Below is a small trained network, with its code and all its weights. Each question gives an input and a target symbol and asks what happens when units are switched off, that is, made to give their printed mean instead of their output.

import numpy as np


def w(rows, s, z=0):
    codes = np.array(rows[::2]) - 128.0
    scale = np.full(codes.shape[1], s)
    scale[-1] = z or s
    return codes * scale


def norm(h):
    return h / np.sqrt((h * h).mean(-1, keepdims=True) + 1e-5)


def f(y):
    return np.maximum(y, 0)


def softmax(a):
    e = np.exp(a - a.max(-1, keepdims=True))
    return e / e.sum(-1, keepdims=True)


def log_softmax(a):
    a = a - a.max(-1, keepdims=True)
    return a - np.log(np.exp(a).sum(-1, keepdims=True))


def net(x, mask):
    ids = ['ΔΦΨβγεζηθξστ'.index(c) for c in x.split()]
    T = len(ids)
    res = E[ids] + P[:T]
    u = 0
    for l in range(2):
        q, k, v = (norm(res) @ M[l].T for M in (Q, K, V))
        z = softmax(np.where(np.tri(T) > 0, q @ k.T / 2**0.5, -1e9)) @ v
        res = res + np.where(mask[u], z, O[l][:, -1]) @ O[l][:, :-1]
        u += 1
        y = f(norm(res) @ A[l][:, :-1].T + A[l][:, -1])
        res = res + np.where(mask[u : u + 4], y, B[l][:, -1]) @ B[l][:, :-1]
        u += 4
    return log_softmax(norm(res)[-1] @ U[:, :-1].T + U[:, -1])


Q, K, V, O, A, B = {}, {}, {}, {}, {}, {}
E = w([
[145,95,128,89,164],'Δ',
[53,146,213,119,216],'Φ',
[156,127,166,118,72],'Ψ',
[87,170,85,181,194],'β',
[134,158,207,213,117],'γ',
[88,2,122,113,123],'ε',
[190,162,76,131,66],'ζ',
[168,110,56,200,118],'η',
[146,62,129,118,150],'θ',
[111,99,113,21,131],'ξ',
[137,150,32,115,69],'σ',
[27,23,90,103,97],'τ',
],0.02)
P = w([
[155,123,192,119,196],'0',
[101,32,200,207,39],'1',
[147,118,146,122,206],'2',
[124,133,103,108,22],'3',
[133,107,132,126,213],'4',
[83,114,221,72,52],'5',
[123,107,101,116,208],'6',
[1,163,151,191,95],'7',
[116,100,95,116,222],'8',
[161,162,196,210,90],'9',
],0.01)
Q[0] = w([
[144,239,180,213,3],'L0H1',
[111,231,240,29,100],'L0H1',
],0.013)
K[0] = w([
[147,183,167,175,70],'L0H1',
[132,150,254,79,79],'L0H1',
],0.019)
V[0] = w([
[151,96,249,61,90],'L0H1',
[75,59,178,90,97],'L0H1',
],0.013)
O[0] = w([
[143,177,2,169,118,232],'L0H1',
[40,43,61,88,58,254],'L0H1',
],0.0092,0.0035)
A[0] = w([
[69,165,122,66,225,66],'L0N1',
[129,130,127,246,160,100],'L0N2',
[95,69,98,137,224,250],'L0N3',
[59,126,231,157,44,7],'L0N4',
],0.013,0.0023)
B[0] = w([
[85,236,114,77,76,183],'L0N1',
[117,50,226,77,100,190],'L0N2',
[247,113,187,97,86,255],'L0N3',
[130,137,56,167,43,184],'L0N4',
],0.015,0.0081)
Q[1] = w([
[135,96,80,169,251],'L1H1',
[86,95,156,112,83],'L1H1',
],0.025)
K[1] = w([
[96,149,67,254,122],'L1H1',
[89,73,151,105,99],'L1H1',
],0.021)
V[1] = w([
[113,121,6,71,206],'L1H1',
[124,16,101,249,42],'L1H1',
],0.013)
O[1] = w([
[222,101,144,52,107,2],'L1H1',
[127,234,250,137,114,42],'L1H1',
],0.013,0.0079)
A[1] = w([
[59,155,147,58,174,198],'L1N1',
[153,163,79,191,2,176],'L1N2',
[179,208,65,35,214,182],'L1N3',
[100,159,138,137,112,2],'L1N4',
],0.019,0.00061)
B[1] = w([
[127,143,78,63,190,150],'L1N1',
[147,224,64,51,236,246],'L1N2',
[75,140,185,251,85,164],'L1N3',
[168,194,84,137,62,149],'L1N4',
],0.016,0.014)
U = w([
[189,175,109,209,66,128],'Δ',
[66,184,128,165,97,87],'Φ',
[156,194,134,153,152,148],'Ψ',
[98,100,158,85,205,83],'β',
[58,159,176,175,100,250],'γ',
[139,124,164,97,93,194],'ε',
[152,114,102,238,174,33],'ζ',
[148,145,183,153,152,230],'η',
[251,99,115,102,122,83],'θ',
[122,102,99,147,29,177],'ξ',
[76,89,101,189,138,99],'σ',
[107,161,170,73,74,82],'τ',
],0.012,0.0026)

Each question gives the input, a string of symbols that net reads in full, and the target symbol t.
The units are the heads (2 rows each of Q, K, V and O) and the neurons (one row each of A and B). Each row of codes is followed by its name. A weight is (code - 128) times the scale printed after its matrix; where a second scale follows, it is the last column's (O, A, B and U).
mask holds one flag per unit, layer by layer, with each layer's heads first. A switched-off unit (its flag False) gives its mean, the last column of its rows in O or B, instead of its output. The means were averaged over made-up inputs and are rounded, as every weight is.
A unit's drop is (log p(t) with every unit on - log p(t) with that unit switched off) / (log p(t) with every unit on - log p(t) with every unit switched off).
The circuit of an input: a set's keep is (log p(t) with only the set's units on - log p(t) with every unit switched off) / (log p(t) with every unit on - log p(t) with every unit switched off). Starting from all 10 units, units are removed one at a time, each time the one whose removal leaves the highest keep (on an exact tie, the one counted first), for as long as the keep stays at least 0.8.
units of the circuit, in order: the units of the circuit, biggest drop first
k most important neurons: the k neurons with the biggest drops, biggest first
k most important neurons of layer l: the k neurons of layer l with the biggest drops, biggest first
input θ ξ ξ γ, target θ: 2 most important neurons : (L0N2, L0N1)
input β ξ ξ Φ θ σ β η, target σ: 4 most important neurons : (L0N2, L0N3, L0N1, L0N4)
input ζ ε θ ξ Δ η θ ε η β, target γ: units of the circuit, in order : (L0N2, L1H1)
input θ θ β θ, target σ: 2 most important neurons of layer 0 : (L0N2, L0N1)
input ξ Φ ξ ζ, target θ: most important neuron of layer 0 : (L0N1)
input ξ η γ ξ Δ Ψ ξ η, target θ: units of the circuit, in order : (L1H1, L0N2)
input η γ θ Ψ Φ, target Φ: 2 most important neurons of layer 0 : (L0N1, L0N4)
input Δ θ θ γ Φ ε β θ β γ, target σ: units of the circuit, in order : (L1H1, L0N1, L0N2, L0H1)
input γ ξ τ η ξ β, target ξ: 3 most important neurons of layer 0 : (L0N2, L0N4, L0N3)
input Ψ ξ β Δ θ ξ β η, target σ: units of the circuit, in order : (L0N3, L0N2, L0N1)
input η ζ Ψ ζ ξ η, target θ: 2 most important neurons : (L0N4, L0N1)
input σ σ ζ θ γ, target γ: units of the circuit, in order : (L0N2, L1H1)
input θ ε ξ ε, target θ: 2 most important neurons of layer 0 : (L0N2, L0N4)
input Ψ ξ ξ σ ε ε Δ, target Δ: 4 most important neurons : (L1N3, L0N3, L0N1, L0N2)
input γ ε ξ θ β η ξ β ξ τ, target θ: 3 most important neurons of layer 0 : (L0N4, L0N3, L0N1)
input ξ θ η Ψ ξ, target ξ: 2 most important neurons : (L0N4, L0N3)
input ε τ θ Ψ ε σ ζ ε ξ γ, target θ: 2 most important neurons : (L0N2, L0N4)
input θ θ Φ β Δ ξ θ θ γ, target γ: units of the circuit, in order : (L0N2, L0N3, L1H1)
input Δ γ β η θ Ψ η θ, target γ: most important neuron : (L0N3)
input τ γ σ, target σ: units of the circuit, in order : (L0H1, L1H1, L1N2, L0N3)
input η ξ τ Φ θ γ τ, target τ: 2 most important neurons : (L1N2, L0N2)
input θ γ γ τ ζ Ψ Φ, target Φ: 3 most important neurons : (L0N1, L1N3, L0N4)
input ξ ζ ζ, target ζ: 3 most important neurons of layer 0 : (L0N4, L0N3, L0N2)
input ε θ ζ, target ζ: 4 most important neurons : (L1N2, L0N3, L0N4, L0N1)
input θ Ψ ξ τ ζ θ θ β θ, target θ: 2 most important neurons of layer 1 : (L1N3, L1N2)
input θ ζ β Δ ξ Φ σ β θ, target θ: most important neuron : (L0N3)
